Below are the code and all the weights of a small trained network. Each question names an input and a class and asks about switching units off, where a switched-off unit gives its printed mean instead of its output.

import numpy as np


def w(rows, s, z=0):
    codes = np.array(rows[::2]) - 128.0
    scale = np.full(codes.shape[1], s)
    scale[-1] = z or s
    return codes * scale


def f(y):
    return np.maximum(y, 0)


def log_softmax(a):
    a = a - a.max(-1, keepdims=True)
    return a - np.log(np.exp(a).sum(-1, keepdims=True))


def net(x, mask):
    res = np.array(x, float).reshape(1, 3) / 4 @ E
    y = f(res @ A[0][:, :-1].T + A[0][:, -1])
    res = res + np.where(mask, y, B[0][:, -1]) @ B[0][:, :-1]
    return log_softmax(res[-1] @ U[:, :-1].T + U[:, -1])


A, B = {}, {}
E = w([
[158,170,148],'x0',
[172,157,11],'x1',
[62,77,109],'x2',
],0.011)
A[0] = w([
[147,113,14,85],'N1',
[157,63,155,97],'N2',
[150,150,78,253],'N3',
[73,46,179,229],'N4',
[106,154,246,232],'N5',
[118,188,155,55],'N6',
[177,136,207,93],'N7',
[122,168,195,178],'N8',
[75,182,125,4],'N9',
[56,88,30,65],'N10',
[36,241,70,253],'N11',
[146,165,123,68],'N12',
[103,139,106,218],'N13',
[209,208,55,48],'N14',
],0.012,0.0039)
B[0] = w([
[168,178,159,225],'N1',
[127,91,103,151],'N2',
[182,125,134,214],'N3',
[81,97,158,242],'N4',
[3,158,145,255],'N5',
[108,148,108,147],'N6',
[119,189,131,187],'N7',
[37,182,129,197],'N8',
[159,82,157,128],'N9',
[138,186,100,212],'N10',
[206,129,142,204],'N11',
[144,142,142,148],'N12',
[173,105,93,171],'N13',
[152,88,183,232],'N14',
],0.011,0.0093)
U = w([
[29,118,227,212],'0',
[206,25,45,174],'1',
[1,3,141,34],'2',
[142,158,87,195],'3',
[22,243,102,2],'4',
[156,129,178,115],'5',
],0.0088,0.0035)

Each question gives the input, the list of numbers given to net, and the class t.
The units are the neurons (one row each of A and B). Each row of codes is followed by its name. A weight is (code - 128) times the scale printed after its matrix; where a second scale follows, it is the last column's (A, B and U).
mask holds one flag per neuron, in row order. A switched-off neuron (its flag False) gives its mean, the last column of its row in B, instead of its output. The means were averaged over made-up inputs and are rounded, as every weight is.
A unit's drop is (log p(t) with every unit on - log p(t) with that unit switched off) / (log p(t) with every unit on - log p(t) with every unit switched off).
The circuit of an input: a set's keep is (log p(t) with only the set's units on - log p(t) with every unit switched off) / (log p(t) with every unit on - log p(t) with every unit switched off). Starting from the 12 units with the biggest drops (on a tie, the unit counted first), units are removed one at a time, each time the one whose removal leaves the highest keep (on an exact tie, the one counted first), for as long as the keep stays at least 0.8.
circuit, biggest first: the units of the circuit, biggest drop first
most important unit: the unit with the biggest drop
top k neurons: the k neurons with the biggest drops, biggest first
drop when u is switched off: that unit's drop, to one decimal
input [-4,-7,3], class 2: circuit, biggest first => (N1, N4, N2)
input [4,-5,-1], class 4: circuit, biggest first => (N14, N8)
input [-7,6,8], class 3: most important unit => N10
input [-5,-1,3], class 2: circuit, biggest first => (N1, N4, N7)
input [0,3,7], class 3: circuit, biggest first => (N10, N5)
input [0,-1,3], class 2: top 2 neurons => (N1, N7)
input [4,6,-2], class 5: top 2 neurons => (N1, N14)
input [-6,-8,1], class 2: top 2 neurons => (N1, N4)
input [-7,2,-2], class 1: top 3 neurons => (N5, N8, N7)
input [0,3,5], class 3: top 3 neurons => (N10, N14, N1)
input [-6,1,6], class 3: top 2 neurons => (N10, N5)
input [-5,1,1], class 3: top 3 neurons => (N5, N14, N10)
input [-8,8,8], class 3: top 2 neurons => (N10, N1)
input [3,-6,-1], class 4: top 3 neurons => (N14, N8, N7)
input [6,6,-6], class 5: most important unit => N14
input [-7,1,-3], class 1: drop when N5 is switched off => 0.5
input [3,5,-2], class 5: drop when N2 is switched off => 0.1
input [-1,-7,6], class 2: drop when N2 is switched off => 0.1
